Here is a tiny trained network, its code and every weight. The questions are about switching its units off for an input and a target symbol, where a switched-off unit gives its printed mean instead of its output.

import numpy as np


def w(rows, s, z=0):
    codes = np.array(rows[::2]) - 128.0
    scale = np.full(codes.shape[1], s)
    scale[-1] = z or s
    return codes * scale


def norm(h):
    return h / np.sqrt((h * h).mean(-1, keepdims=True) + 1e-5)


def f(y):
    return y / 2 * (1 + np.tanh(0.7978845608 * (y + 0.044715 * y**3)))


def softmax(a):
    e = np.exp(a - a.max(-1, keepdims=True))
    return e / e.sum(-1, keepdims=True)


def log_softmax(a):
    a = a - a.max(-1, keepdims=True)
    return a - np.log(np.exp(a).sum(-1, keepdims=True))


def net(x, mask):
    ids = ['βεζηθλμξπφ'.index(c) for c in x.split()]
    T = len(ids)
    res = E[ids] + P[:T]
    q, k, v = (norm(res) @ M[0].T for M in (Q, K, V))
    z = softmax(np.where(np.tri(T) > 0, q @ k.T / 3**0.5, -1e9)) @ v
    res = res + np.where(mask[0], z, O[0][:, -1]) @ O[0][:, :-1]
    y = f(norm(res) @ A[0][:, :-1].T + A[0][:, -1])
    res = res + np.where(mask[1:9], y, B[0][:, -1]) @ B[0][:, :-1]
    return log_softmax(norm(res)[-1] @ U[:, :-1].T + U[:, -1])


Q, K, V, O, A, B = {}, {}, {}, {}, {}, {}
E = w([
[180,47,139,166,103,103],'β',
[245,173,89,209,76,163],'ε',
[110,142,102,130,63,202],'ζ',
[158,108,124,64,131,145],'η',
[127,32,169,195,170,92],'θ',
[199,51,143,125,163,70],'λ',
[118,139,114,178,132,98],'μ',
[102,68,136,75,151,108],'ξ',
[19,32,134,119,98,121],'π',
[122,48,175,142,160,217],'φ',
],0.011)
P = w([
[75,184,146,121,151,129],'0',
[94,76,7,123,136,143],'1',
[156,141,143,157,96,125],'2',
[91,105,141,60,130,117],'3',
[129,87,33,121,134,134],'4',
[163,122,145,143,77,122],'5',
[106,113,139,73,120,124],'6',
[126,84,43,119,138,137],'7',
[163,116,142,140,66,121],'8',
[106,162,102,41,98,141],'9',
[121,79,36,122,143,136],'10',
],0.014)
Q[0] = w([
[109,46,2,167,152,121],'h0',
[158,79,193,54,94,172],'h0',
[110,156,228,117,41,53],'h0',
],0.014)
K[0] = w([
[71,168,168,203,251,114],'h0',
[139,59,115,130,115,178],'h0',
[157,62,115,124,15,69],'h0',
],0.018)
V[0] = w([
[90,92,163,161,89,134],'h0',
[143,58,181,133,235,248],'h0',
[125,130,111,142,186,22],'h0',
],0.014)
O[0] = w([
[51,144,153,52,121,148,241],'h0',
[180,134,173,35,88,254,178],'h0',
[99,82,162,101,46,47,2],'h0',
],0.012,0.0042)
A[0] = w([
[138,7,27,136,99,103,68],'n0',
[130,249,212,102,120,13,48],'n1',
[78,94,76,133,116,191,98],'n2',
[207,45,104,29,173,85,116],'n3',
[140,130,62,116,195,198,2],'n4',
[196,131,193,101,149,62,195],'n5',
[65,184,184,228,135,173,171],'n6',
[69,92,83,36,167,129,24],'n7',
],0.012,0.0035)
B[0] = w([
[123,193,250,117,156,162,221],'n0',
[166,158,122,233,196,232,140],'n1',
[177,100,63,192,88,106,217],'n2',
[128,126,26,203,53,129,207],'n3',
[102,49,111,94,131,57,253],'n4',
[179,57,115,117,164,70,146],'n5',
[100,173,131,84,19,173,179],'n6',
[208,192,98,86,169,59,229],'n7',
],0.014,0.0065)
U = w([
[114,126,231,124,126,93,218],'β',
[192,234,137,189,29,174,30],'ε',
[28,120,87,120,1,165,83],'ζ',
[86,19,61,133,192,127,120],'η',
[110,52,195,89,45,96,130],'θ',
[229,47,119,224,73,133,47],'λ',
[87,163,118,209,158,123,252],'μ',
[223,187,102,113,162,96,89],'ξ',
[78,210,114,35,98,57,109],'π',
[159,137,141,75,153,242,203],'φ',
],0.0086,0.0034)

Each question gives the input, a string of symbols that net reads in full, and the target symbol t.
The units are the heads (3 rows each of Q, K, V and O) and the neurons (one row each of A and B). Each row of codes is followed by its name. A weight is (code - 128) times the scale printed after its matrix; where a second scale follows, it is the last column's (O, A, B and U).
mask holds one flag per unit, heads first, then neurons. A switched-off unit (its flag False) gives its mean, the last column of its rows in O or B, instead of its output. The means were averaged over made-up inputs and are rounded, as every weight is.
A unit's drop is (log p(t) with every unit on - log p(t) with that unit switched off) / (log p(t) with every unit on - log p(t) with every unit switched off).
The circuit of an input: a set's keep is (log p(t) with only the set's units on - log p(t) with every unit switched off) / (log p(t) with every unit on - log p(t) with every unit switched off). Starting from all 9 units, units are removed one at a time, each time the one whose removal leaves the highest keep (on an exact tie, the one counted first), for as long as the keep stays at least 0.8.
circuit, biggest first: the units of the circuit, biggest drop first
most important unit: the unit with the biggest drop
k most important neurons: the k neurons with the biggest drops, biggest first
drop when u is switched off: that unit's drop, to one decimal
input ε ζ ξ η ε φ π ζ, target μ: 3 most important neurons -> n0; n7; n3
input ζ η π ε ζ β ε, target ζ: 2 most important neurons -> n6; n7
input μ η η ε π ζ π λ θ η η, target β: circuit, biggest first -> h0; n0
input β ε μ ε, target μ: 2 most important neurons -> n7; n2
input ζ λ π η φ β η β, target η: circuit, biggest first -> h0; n4
input β β ζ ε λ, target π: circuit, biggest first -> h0; n7
input π η η ζ, target η: circuit, biggest first -> h0; n4
input η ε ζ θ η η η θ, target λ: most important unit -> n3
input λ ξ β, target β: 2 most important neurons -> n3; n2
input π ε ξ π β λ λ, target λ: circuit, biggest first -> n3; n5
input ξ β η θ μ φ ζ η μ ζ φ, target ε: 3 most important neurons -> n0; n4; n3
input ε ζ π λ μ, target μ: 2 most important neurons -> n7; n0
input ζ β ζ, target ζ: circuit, biggest first -> n6; n7
input λ π μ λ π η φ η λ ζ λ, target θ: 2 most important neurons -> n0; n2
input η θ λ φ π θ ζ ε ζ λ ξ, target λ: most important neuron -> n3
input π ε π ζ ζ η, target η: 2 most important neurons -> n4; n7
input π ε ε θ β θ λ, target λ: 3 most important neurons -> n3; n5; n4
input β β η ε ζ λ ξ β π, target π: 3 most important neurons -> n7; n3; n4
input ξ η φ η ζ φ μ θ, target ε: drop when n0 is switched off -> 0.4
input β β ξ μ θ μ λ ζ, target π: drop when n7 is switched off -> 0.3
input φ β ζ λ ξ, target φ: drop when h0 is switched off -> 1.7
input μ η η ε, target η: drop when n7 is switched off -> 0.3
input λ θ ε π ζ φ ζ ζ η θ π, target θ: most important neuron -> n0
